Below is a small trained network, with its code and all its weights. Each question gives an input and a target symbol and asks what happens when units are switched off, that is, made to give their printed mean instead of their output.

import numpy as np


def w(rows, s, z=0):
    codes = np.array(rows[::2]) - 128.0
    scale = np.full(codes.shape[1], s)
    scale[-1] = z or s
    return codes * scale


def norm(h):
    return h / np.sqrt((h * h).mean(-1, keepdims=True) + 1e-5)


def softmax(a):
    e = np.exp(a - a.max(-1, keepdims=True))
    return e / e.sum(-1, keepdims=True)


def log_softmax(a):
    a = a - a.max(-1, keepdims=True)
    return a - np.log(np.exp(a).sum(-1, keepdims=True))


def net(x, mask):
    ids = ['αγδεζθλμξστφψ'.index(c) for c in x.split()]
    T = len(ids)
    res = E[ids] + P[:T]
    u = 0
    for l in range(3):
        r = norm(res)
        for j in range(2):
            rows = slice(2 * j, 2 * j + 2)
            q, k, v = (r @ M[l][rows].T for M in (Q, K, V))
            z = softmax(np.where(np.tri(T) > 0, q @ k.T / 2**0.5, -1e9)) @ v
            o = O[l][rows]
            res = res + np.where(mask[u + j], z, o[:, -1]) @ o[:, :-1]
        u += 2
    return log_softmax(norm(res)[-1] @ U[:, :-1].T + U[:, -1])


Q, K, V, O = {}, {}, {}, {}
E = w([
[223,90,30,141,135,152,226,120,196,130,73,156],'α',
[181,189,164,142,160,122,181,51,132,110,164,101],'γ',
[128,165,200,108,105,194,155,206,148,123,221,171],'δ',
[158,146,138,111,43,225,93,68,171,208,138,134],'ε',
[87,167,89,105,162,149,118,89,142,201,117,188],'ζ',
[51,51,93,161,217,207,206,116,175,154,126,112],'θ',
[170,162,137,44,130,206,178,82,144,33,71,238],'λ',
[130,252,67,197,108,138,110,172,181,151,168,133],'μ',
[122,217,124,62,46,130,159,144,69,135,92,108],'ξ',
[170,69,136,178,141,190,122,159,106,146,118,98],'σ',
[51,162,144,209,108,179,143,86,118,94,62,71],'τ',
[116,119,178,216,113,93,144,165,233,159,126,164],'φ',
[97,89,86,61,123,125,78,168,113,94,68,170],'ψ',
],0.021)
P = w([
[153,42,167,132,51,169,57,108,4,62,116,220],'0',
[145,152,129,56,107,149,183,232,240,88,17,65],'1',
[160,154,147,94,101,140,170,224,254,115,9,88],'2',
[131,168,150,100,76,143,178,204,253,111,19,103],'3',
[157,183,176,136,84,135,153,205,233,132,33,117],'4',
[141,191,178,151,75,134,165,206,221,135,38,125],'5',
[183,229,180,166,70,102,117,199,234,125,71,154],'6',
],0.0069)
Q[0] = w([
[63,89,83,139,222,158,158,109,113,107,166,100],'L0H1',
[143,80,93,110,254,124,94,118,56,128,131,139],'L0H1',
[164,182,110,162,104,172,121,148,115,115,123,165],'L0H2',
[120,102,75,106,111,115,112,136,118,98,191,62],'L0H2',
],0.0096)
K[0] = w([
[45,149,158,119,154,143,254,139,215,179,125,70],'L0H1',
[134,179,113,36,132,115,156,181,250,197,63,125],'L0H1',
[163,167,52,180,133,106,144,148,67,137,231,150],'L0H2',
[120,194,142,137,102,138,104,187,203,39,148,25],'L0H2',
],0.0069)
V[0] = w([
[101,75,110,146,170,95,95,83,143,68,254,124],'L0H1',
[133,93,145,101,150,117,147,188,131,129,151,178],'L0H1',
[77,164,156,89,196,179,106,110,141,147,166,156],'L0H2',
[96,131,111,116,94,182,140,213,156,77,172,48],'L0H2',
],0.0083)
O[0] = w([
[61,119,151,94,28,84,187,96,102,124,39,216,3],'L0H1',
[136,169,130,171,165,104,102,20,111,174,98,97,135],'L0H1',
[109,184,159,105,175,205,100,130,125,167,234,145,127],'L0H2',
[142,80,151,187,144,208,168,67,55,208,91,254,122],'L0H2',
],0.0096,0.0068)
Q[1] = w([
[119,57,85,114,131,69,113,96,125,81,128,66],'L1H1',
[106,27,110,92,120,1,120,44,62,133,192,122],'L1H1',
[160,225,79,161,153,145,173,176,162,189,129,152],'L1H2',
[78,124,140,124,116,93,125,112,73,127,134,122],'L1H2',
],0.0088)
K[1] = w([
[126,187,163,76,154,138,110,190,140,172,93,135],'L1H1',
[90,197,154,83,200,137,141,167,255,213,71,72],'L1H1',
[61,150,85,151,105,109,30,156,125,101,163,162],'L1H2',
[182,77,136,135,183,109,138,121,178,148,132,104],'L1H2',
],0.0082)
V[1] = w([
[53,188,202,150,119,209,144,141,140,78,34,117],'L1H1',
[108,61,132,99,107,174,194,83,239,200,115,113],'L1H1',
[115,101,9,104,45,170,191,254,162,117,157,171],'L1H2',
[190,130,94,188,146,165,155,36,190,106,128,189],'L1H2',
],0.0064)
O[1] = w([
[79,167,168,78,228,136,22,105,131,154,2,66,203],'L1H1',
[165,126,148,24,165,188,199,221,240,32,98,147,100],'L1H1',
[247,239,135,159,132,66,82,199,41,127,77,176,247],'L1H2',
[208,152,138,237,131,54,72,68,223,117,185,187,253],'L1H2',
],0.0077,0.0041)
Q[2] = w([
[141,192,154,179,233,129,93,162,179,136,1,156],'L2H1',
[145,176,108,214,106,194,73,161,157,199,106,110],'L2H1',
[174,255,92,196,176,254,88,166,164,155,61,147],'L2H2',
[137,95,114,117,115,148,77,208,193,172,117,131],'L2H2',
],0.009)
K[2] = w([
[105,70,116,181,65,104,102,78,75,156,226,129],'L2H1',
[136,50,129,83,119,38,175,73,60,73,148,194],'L2H1',
[64,34,125,136,68,94,120,49,2,70,196,147],'L2H2',
[123,179,84,129,106,148,131,39,108,120,159,144],'L2H2',
],0.0093)
V[2] = w([
[106,120,187,156,8,123,95,157,185,188,120,96],'L2H1',
[69,142,86,110,41,140,135,162,111,119,139,254],'L2H1',
[86,219,58,136,138,90,216,145,170,107,89,135],'L2H2',
[172,213,230,95,121,164,172,104,150,48,137,148],'L2H2',
],0.0068)
O[2] = w([
[108,126,155,146,82,177,102,130,119,246,136,133,128],'L2H1',
[24,163,80,169,156,168,125,134,142,103,143,170,85],'L2H1',
[186,155,49,127,136,174,125,114,142,162,85,113,36],'L2H2',
[160,164,173,113,123,147,190,118,90,182,106,125,254],'L2H2',
],0.012,0.0056)
U = w([
[173,99,35,130,105,87,210,135,147,100,131,105,174],'α',
[68,152,102,81,62,62,201,146,18,150,87,102,254],'γ',
[31,110,149,140,205,134,185,69,97,160,129,158,190],'δ',
[102,116,201,123,127,159,201,225,82,122,207,162,82],'ε',
[54,185,66,44,177,94,128,157,154,150,184,66,124],'ζ',
[99,167,132,101,152,163,119,106,165,9,98,168,144],'θ',
[159,172,196,128,199,39,191,52,73,122,155,51,52],'λ',
[112,223,73,202,150,123,111,138,94,130,127,176,34],'μ',
[162,45,122,171,175,142,115,146,41,111,188,76,145],'ξ',
[79,83,209,150,100,2,133,163,174,106,122,135,128],'σ',
[95,96,155,83,192,88,22,197,90,133,49,133,62],'τ',
[127,112,126,108,52,187,78,67,170,181,125,84,133],'φ',
[8,151,132,186,82,157,125,100,122,13,82,52,172],'ψ',
],0.007,0.0039)

Each question gives the input, a string of symbols that net reads in full, and the target symbol t.
The units are the heads (2 rows each of Q, K, V and O). Each row of codes is followed by its name. A weight is (code - 128) times the scale printed after its matrix; where a second scale follows, it is the last column's (O and U).
mask holds one flag per head, layer by layer. A switched-off head (its flag False) gives its mean, the last column of its rows in O, instead of its output. The means were averaged over made-up inputs and are rounded, as every weight is.
A unit's drop is (log p(t) with every unit on - log p(t) with that unit switched off) / (log p(t) with every unit on - log p(t) with every unit switched off).
The circuit of an input: a set's keep is (log p(t) with only the set's units on - log p(t) with every unit switched off) / (log p(t) with every unit on - log p(t) with every unit switched off). Starting from all 6 units, units are removed one at a time, each time the one whose removal leaves the highest keep (on an exact tie, the one counted first), for as long as the keep stays at least 0.8.
circuit, biggest first: the units of the circuit, biggest drop first
most important unit: the unit with the biggest drop
heads that matter: for each layer, one digit per head in row order, 1 if its drop is at least 0.15 and else 0, layers parted by /
drop when u is switched off: that unit's drop, to one decimal
input σ τ δ λ ε μ ζ, target σ: circuit, biggest first	L2H2
input ψ ψ μ ξ λ λ, target ψ: circuit, biggest first	L1H1, L2H2, L0H1, L1H2
input ε ζ δ φ α θ φ, target ε: heads that matter	10 / 10 / 00
input θ σ ε ε ξ λ μ, target θ: heads that matter	10 / 10 / 10
input τ φ λ, target τ: heads that matter	10 / 10 / 00
input μ μ ζ ξ ε δ θ, target μ: circuit, biggest first	L1H2, L0H1, L2H1
input θ φ α ε λ μ γ, target θ: circuit, biggest first	L0H1, L1H1
input ε λ θ λ θ, target ε: heads that matter	00 / 10 / 01
input λ λ λ α, target λ: circuit, biggest first	L2H2, L1H1, L0H1
input λ μ ξ φ, target λ: heads that matter	00 / 00 / 11
input μ ζ ε ξ λ, target μ: circuit, biggest first	L1H1, L2H1, L2H2
input φ ξ ξ δ τ φ, target φ: circuit, biggest first	L2H1, L2H2, L0H2
input λ λ ξ τ φ μ, target λ: circuit, biggest first	L2H1, L2H2, L0H1, L1H1
input ζ α ε λ μ ε, target ζ: circuit, biggest first	L0H2
input μ φ ψ λ, target μ: circuit, biggest first	L1H2, L1H1, L2H1
input τ ξ δ γ ξ ξ, target τ: circuit, biggest first	L1H1, L2H2
input ψ δ ξ, target ψ: heads that matter	10 / 01 / 11
input α ε σ ε ε, target α: heads that matter	01 / 10 / 00
input γ ξ ε σ τ, target γ: circuit, biggest first	L0H1, L2H2
input θ μ λ φ μ μ, target θ: heads that matter	10 / 10 / 10
input δ μ ε ε, target δ: circuit, biggest first	L0H2, L0H1, L2H1
input φ λ λ δ τ, target φ: most important unit	L2H1
input σ ε ξ ε τ μ α, target σ: heads that matter	00 / 00 / 01
input λ λ φ θ τ ε, target λ: drop when L2H1 is switched off	0.5
input α φ ε, target α: drop when L0H2 is switched off	0.2
input ζ σ λ ε ε μ, target ζ: drop when L0H2 is switched off	1.0
